Where the symbols take the states:
ris: §>none, &>tud, +>vuk, *>fup, %>dip, !>vid
rak: §>pog, &>fip, +>piv, *>bep, %>giv, !>dup
pev: §>lom, &>vid, +>nos, *>fos, %>kor, !>tud
kov: §>lin, &>puz, +>zaf, *>giv, %>bep, !>mut
dit: §>ses, &>piv, +>fip, *>dul, %>lel, !>lon
tud: §>lel, &>ris, +>lek, *>naf, %>ses, !>pev
dip: §>piv, &>ses, +>pog, *>reb, %>ris, !>vum
ses: §>dit, &>dip, +>zur, *>mim, %>tud, !>kor
fim: §>nuf, &>gur, +>sug, *>kor, %>fos, !>mim
reb: §>mov, &>mim, +>gak, *>dip, %>fup, !>gur
tun: §>fos, &>fuf, +>vog, *>lom, %>nuf, !>zoz
dul: §>mim, &>mov, +>kiz, *>dit, %>zoz, !>nuf
vuk: §>giv, &>lek, +>ris, *>lin, %>pog, !>vaf
mim: §>dul, &>reb, +>mel, *>ses, %>naf, !>fim
lin: §>kov, &>sil, +>fup, *>vuk, %>gak, !>des
sak: §>bab, &>rem, +>dak, *>dup, %>mut, !>bep
vif: §>vog, &>des, +>fos, *>nos, %>sug, !>sil
fuf: §>rif, &>tun, +>mut, *>zet, %>dak, !>zaf
fip: §>zur, &>rak, +>dit, *>kiz, %>mus, !>tef
puz: §>sil, &>kov, +>zoz, *>mus, %>kiz, !>vog
bep: §>gak, &>kiz, +>mov, *>rak, %>kov, !>sak
vog: §>vif, &>mut, +>tun, *>zop, %>rem, !>puz
naf: §>zoz, &>fup, +>sil, *>tud, %>mim, !>fos
piv: §>dip, &>dit, +>rak, *>mov, %>none, !>mog
mog: §>vum, &>lon, +>dup, *>dak, %>zet, !>piv
zur: §>fip, &>pog, +>ses, *>mel, %>lek, !>lif
kor: §>lon, &>vum, +>lif, *>fim, %>pev, !>ses
vaf: §>duf, &>nos, +>vid, *>des, %>rap, !>vuk
mel: §>kiz, &>gak, +>mim, *>zur, %>sil, !>sug
nuf: §>fim, &>dak, +>rem, *>lon, %>tun, !>dul
dak: §>gur, &>nuf, +>sak, *>mog, %>fuf, !>mov
bab: §>sak, &>sug, +>gur, *>rap, %>des, !>gak
pog: §>rak, &>zur, +>dip, *>gak, %>vuk, !>rap
gur: §>dak, &>fim, +>bab, *>vum, %>rif, !>reb
vum: §>mog, &>kor, +>rap, *>gur, %>vid, !>dip
fup: §>zaf, &>naf, +>lin, *>ris, %>reb, !>rif
giv: §>vuk, &>mus, +>none, *>kov, %>rak, !>duf
sil: §>puz, &>lin, +>naf, *>lek, %>mel, !>vif
tef: §>lif, &>dup, +>lon, *>rem, %>zop, !>fip
rif: §>fuf, &>fos, +>des, *>vid, %>gur, !>fup
vid: §>zet, &>pev, +>vaf, *>rif, %>vum, !>ris
rap: §>dup, &>lif, +>vum, *>bab, %>vaf, !>pog
dup: §>rap, &>tef, +>mog, *>sak, %>duf, !>rak
sug: §>rem, &>bab, +>fim, *>lif, %>vif, !>mel
lek: §>mus, &>vuk, +>tud, *>sil, %>zur, !>nos
zop: §>nos, &>duf, +>lom, *>vog, %>tef, !>mus
duf: §>vaf, &>zop, +>zet, *>mut, %>dup, !>giv
rem: §>sug, &>sak, +>nuf, *>tef, %>vog, !>kiz
gak: §>bep, &>mel, +>reb, *>pog, %>lin, !>bab
lif: §>tef, &>rap, +>kor, *>sug, %>nos, !>zur
fos: §>tun, &>rif, +>vif, *>pev, %>fim, !>naf
zoz: §>naf, &>zaf, +>puz, *>lel, %>dul, !>tun
mus: §>lek, &>giv, +>lel, *>puz, %>fip, !>zop
kiz: §>mel, &>bep, +>dul, *>fip, %>puz, !>rem
nos: §>zop, &>vaf, +>pev, *>vif, %>lif, !>lek
des: §>mut, &>vif, +>rif, *>vaf, %>bab, !>lin
mut: §>des, &>vog, +>fuf, *>duf, %>sak, !>kov
lon: §>kor, &>mog, +>tef, *>nuf, %>lom, !>dit
zet: §>vid, &>lom, +>duf, *>fuf, %>mog, !>none
zaf: §>fup, &>zoz, +>kov, *>none, %>mov, !>fuf
lel: §>tud, &>none, +>mus, *>zoz, %>dit, !>lom
mov: §>reb, &>dul, +>bep, *>piv, %>zaf, !>dak
lom: §>pev, &>zet, +>zop, *>tun, %>lon, !>lel

The rows follow the links: the fewer symbols apart two states are, the more alike their rows tend to be.

Each row is also shifted at random along 9 hidden directions that mean nothing.

Some states, each with a row of numbers:
vog [ -68   32    2  -33  -31  -41    3  -31    2    0   71  -30  -27   72   -5  -89  -14  -84   28  -14   17  -21  -40   17   23   15   27  -22  -23   -9  -17  -63  -15   23   -9   -6   -7  -26  -34  -12   11   13   20  -13   20   46   17  -53  -32  -33   -8   10    4  -19    3    5  -14]
bab [ -46  -62   44   16   33   -8   -4  -40  -17  -28   26   28   27    0  -10 -112   23    4  -18   -6   22   13  -11  -55  -30  -48  -20  -61  -18  -50  -30   21   14  -23  -20 -115  -14   17   19   12  -22    2   13   44   12   38  -53  -56  -26  -49  -16  -34   14   87   50   38   48]
fim [  78  -30    0   24   12   47    7  -11  -41  -11  -59   -2   31   47   35   28   19  -49   -6   11   -4  -16    3  -19    4  -42   83  -22   -7   18   15    7  -27   49   -6  -33  -51  -48  -28  -14   -7   30   35  -35    0   34   15  -21   73    9   16   -8  -23  -17    6  -15  -19]
mim [  20    5   12   19   44    3   -2  -11  -22  -51   -3   40  -15   25  -17   12   10  -22   -7   -6  -10   16   10    8  -39   -1  -12   79   67  -12  -11  -27  -28  -21    8  -41   28   -5    3   13   27   -9   30  -39  -21   20    4   -8   53  -24   12   14   -3  -32    8   20   26]
rem [  56    1   35  -21    9   18  -17   12    9  -12   21   34   41  -59   28   28    8   55   -1  -13   54   17  -25    0   17  -44   19   24  -20  -16   -2    4  -39  -23   -3  -11   21   11   12   -6  -10  -10  -56    3    2    6  -35  -24    4    2   17  -39  -19  -24   19  -20  -19]
des [ -12  -10   22   16   -2   33    0  -23  -38   37  -27   -6   51   50   30   43   78  -24   -6   10  -36   -6  -17  -25    8    2   20  -13   26   80   -3   26   33   25   -8  -24  -67  -41   11    5  -54   45   10  -17  -41   11    7    2   64    3   14    3   20   21   32  -38  -13]
vid [ 143    9  -35    5  -22    6   25    1  -18   18   42  -23   11  -40  -36  -43   -3  -12   14   46  -19    6  -14   17  -21   56   13  -10   -2   23  -29  -23   27   53   22   36   -1    0   -4  -13  -15  -48   13   28  -14   11   52  -21    3  -18  -56   17   26  -42   31  -21  -15]
dip [  28  -35  -19   25   25   -7  -29   17  -45  -14   12   71   35  -58  -53    1   -8   77  -10   13  -27   33    5   11  -24  -13  -23  -21   -6  -59  -39   32   -9  -29   31  -52   34  -10   51    4   10  -91  -39   48   -1   -6  -15   38   37   31  -52   34  -12   59  -18   72   17]
sak [   2   11   24  -35  -55  -29   -6    2   23  -10   49  -18  -35  -40   21 -110  -14  -43   -6   -6    2    1    8  -26  -16  -14   56   -7    2   -9   22  -23  -23   28  -26  -22   -9   38  -34  -37  -18  -11   23   21  -13  -33   27  -42  -45  -72  -42    1    9  -31   31   13   -6]
zur [ -36   -1   51   23   28   28  -19    9  -33   -5  -10   17   58 -109   14   34   50   58  -11  -21   30   13  -11  -12   15  -58   28   36  -23   19   21   42   -8  -22   42   -6  -16  -11   33   -2  -58  -31  -58  -17   -3   -8   -4    4   59   29  -29    2    4    6   -2  -24  -49]
lon [  60   24  -23   -5   -1   -4   -4   38   -4    2   20   10   24  -95  -21    6  -53   44   15   31   12    4   12   27   23   24   11   19  -61    3    7    0   -2   35   16  115   35   13  -23  -15  -13  -53  -38    1   39  -19   25   15  -14   26  -17   14  -22  -41  -11  -30  -28]
vum [ -54  -32  -16    6   20   -5    1    7   24  -24  -24  -20  -55   22  -28  -15  -25    0   -3   -2  -16   16   41  -24  -35   30  -50   62   13   -6   -5   11    0  -21  -24   26   27   30   -4   48   15   27   30   -6  -19  -22   22   -1  -28  -29   57  -19   15   12  -16  -27   39]
rak [ -62  -11   14  -23  -21  -11  -22   10   14   19   11  -25  -33  -20   28   19  -13   60   20  -37   24   27   32    7   32   -4   24    7  -47  -17   30    5  -18  -41    0   22   32   27    3   -4   30   19  -54    3    6  -30  -16   26  -35    4   31   15  -20   28  -50    4    1]
rif [  -3   19  -25   10   25   -5  -16    5   28   -2   33   25  -20    0  -63  -14  -45   43   -4   42  -28   22  -17    9  -48   36  -92   19   22  -54  -32    7   -5  -34   -6   -2   29   24   45   26    6  -30  -10   33  -20    4  -14   14  -27    7    0  -24   26   20   -2   49   39]
zaf [ -53   31  -27    8   -7  -15    6   11   47   25   11  -27  -50   -4   16  -19   -9   39   12   -3   36  -34   -3   -4  -20   -2    1  -45  -34  -30   26   10   19  -20  -30   -8  -21   45   -4    9   19   48  -16   29   -1   17  -14  -33  -60  -18    1    1   16   24  -21   11   25]
vuk [  48   -6   -4  -18  -20    0   43  -47   29    4   -4  -73  -44    9   21  -52   51  -41   -7  -36   -6  -14    8   -9  -18    1   10  -10   46   14    9  -17   14   -5  -16  -22  -10   30    2  -11    9   22   53   21  -18   -5   25  -33  -34  -49  -21  -26   57  -31   51  -19   16]
ris [  35   10  -27   27   -1   46  -15   40   38   22  -67  -27  -35  -10   61   86   30   32    1  -31  -37   -9  -13   17  -10  -53   93  -24  -20   -7   33   46  -45   -8    6  -53  -24   19   31   11   -2   21   -8    3  -55  -45    5   58   28   68   14   -3   16    2  -64   29  -52]
zop [  -7   20  -10   -6  -18   23  -14   32  -19   27  -39   24   66   -7   35   68   -5  -19   -2    6  -36  -18  -24   25   70  -15   31  -62  -57   62   14   25   21   59   19   39  -49  -47  -14  -26  -47  -11  -20  -13   17  -27    9   59   46   85  -28   14  -30    2  -14  -19  -84]
lif [ -70  -42   12   -5   20  -34    0  -37   -6  -48   36  -14  -19   66  -20  -76  -22  -40   31  -54   39   28  -26    0  -16  -43   13  -28  -45  -81  -40  -25  -63  -34   10 -107   41  -12    9   16   48   -9    5  -13   25   59  -29  -25  -34   11   18  -17    6   80  -38   58    2]
mog [  15  -26  -15   -9    0   -5  -21   17   -8  -29  -50   43  -11   -9   -6    9   13  -31  -25  -16    2  -10   33  -38  -33    9  -19   55   70   16  -19  -10  -26  -38  -20  -95   24   24    2   10    0   20   20    7  -35  -17  -23   -3   12  -36   34   -2   -4   10   28    6   30]
fuf [ -92   17  -37   21   14  -42   -3   -3  -65   27   62   20   34   47  -67  -31  -20  -18   44   73    5   -3  -14   -7    8  105  -78  -13  -31   23  -52  -37   77   13   -6   58   -6  -35  -19   12   -4   12  -15   -1   20   62    6  -28    2  -18  -15   45   -8   55   -1  -11   37]

From each start, follow one symbol. Which state do you reach?
Answer with the state's name.
---
[  -9  -11    5   21   30  -12  -29   29  -53  -16   41   63   27  -44  -61  -17  -12   54   -2   50  -24   37    3   -2  -32   19  -47   46   15  -18  -31    9   -5   -6   18   -2   23  -12   32   21  -41  -51  -34   13   -7    0   -1   -6   47  -18  -21   29   -3   18   -3   14   19]
+ -> bab
---
[  61   -1    8  -33  -11    7   -6    9  -24   14   29  -12   58  -63    4   19    4   32   14    6   48   15   20    8   56   21    0   30  -40   37   -1   -1   18   15   26   94   15  -15  -15  -32  -13  -38  -50    0   29   -5    5  -14   -8   10    0    5  -30  -26   13  -71  -13]
+ -> lon
---
[ -22   57  -27   -8    0   12  -10   45   76  -22    0  -11  -67  -64  -41    9  -71   35   -1    7  -38   13   -9   47  -24   38  -59   99    0  -22    4    9  -37   10   15   83   58   32   28   41   -8  -59    4  -10  -20  -53   27   34  -28   24    1  -15   14  -71  -52   -4  -23]
& -> vid
---
[ -27   21  -17   35    4   15    3    6  -34    4  -42    2    8    5   12   34   24  -28  -13   -6  -42  -31  -25   23    6  -11   31  -17    5   23   -6    7   -4   30   33  -11  -38  -44   13   -3  -21   -7   19  -31   -6    1   18   32   73   54  -39   35    2  -12  -23   26  -37]
% -> ses
---
[   8   33   16   -7    3   26  -38   42   18   26  -30   67   52  -72   -6   70   21   46  -45   16   -9    3   -2  -16  -18   -4  -86   49   73   46   -4   43   13  -42  -33  -14  -13   31   43   17  -48    7  -30   38  -47  -47  -41   32    7    4   23  -47    8  -10   48  -25   -1]
§ -> des
---
[  15   42   -3   17   30   -7   15    0   25  -15   46   -9  -35   10   -1  -38  -14   27    9    7   22  -12  -46   37  -14    0   37   -1  -37  -46  -11  -26  -13    0   15   20   16    5    1   11   24  -13   -5   -8    2   33   23  -31   -9    1  -25   -8   12  -43  -37   14  -14]
§ -> zoz
---
[ -70  -54   18    9  -17   -4   27  -28    4    9  -26  -81  -18   22   46  -62    5   -6    7  -28    3    7   17  -30   19  -44   68 -106  -75   -7   50   48   40   34   12   23  -35    7  -15  -10   -6   24   21    0   35  -10    4    2  -37    9  -19   -9    5   50  -27    3   -3]
! -> rap
---
[ -15   -6   -6   17   10   20   10    7   -8  -16  -88   -2  -11   -7   10   54   -7  -44  -29    1  -60   -9   43    0   -6   -5  -10   39   68   53   44   34   17   46   15   71   -9   -2  -12    5  -22   24   61  -42   -9  -57   25   55   44   48   14    0   -9  -27   -6  -22  -10]
! -> kor
---
[  89   14  -34   -8  -19   19    4   11   31    1   -6  -29  -30   72   57   38   -8  -12   17  -23   31  -35  -32   23   16  -34  105  -38  -48  -47   -1  -50  -71   -4  -25  -79    7  -16  -22  -17   51   28   -3   -6   -1   43  -14  -32   -5   10   37  -13  -21  -38  -40   14  -27]
* -> lom
---
[ -94   51    9  -10    4  -24  -11   13   37   11   25   38   14  -48  -17  -12  -45   34  -22    2  -14  -12  -18   28   11  -15  -66  -38   -9  -22    3   24   33   15    6   35  -14   20   18  -13  -21  -36  -23   29   36  -18  -41   34  -27   28  -51    2   -4   11    5   57   -9]
* -> mus
---
[  44  -24   -1    0    6   37    0   -1   27   24  -36  -10   12  -22    0   49   24   45  -26   -6  -13   10    1   -6   -4   -6  -40  -11    7    9  -14   48    9  -21  -17  -11  -11   20   40   11  -22    2   -9   31  -14  -23  -27   20  -22   26   26  -46   24   22   16  -14  -10]
! -> vuk
---
[ -13   31  -12  -37  -26  -18  -24   18   27   -8   36   18  -30   -6  -12   -7   -1  -30    9  -37    0    5  -18   14  -26    9  -22   36   30  -14  -21  -29  -45  -53   -7  -86   30   41   32   10   18   -7    4   29  -38  -18  -13    9  -33  -11    8   -6   25   -1    3   33  -13]
& -> zop
---
[  67  -20    8   -9    8   16   32  -49  -39   -2    7  -30   25   76   -5   14   49  -43   16   -2   25    0  -25   10   29   29    5    6   -5   33  -62  -49   -7   -9    5  -21   15  -55   15   -1   20   -4   14  -24    0   62    7  -33   30   -9   29   -5    7  -17   26  -50   -9]
§ -> zop
---
[-105    1   -9   31   29  -60   19  -28  -45  -23   10   72   37  -20  -67  -83  -23  -59  -33   41   11  -30   38  -30  -25   16 -107  -15   64   11   -3    5   93   39  -16   31  -15   22  -46    0  -18   -4   50    1   51   27   -8  -34   -7  -38  -63    8    1   43   85   21   77]
+ -> kiz
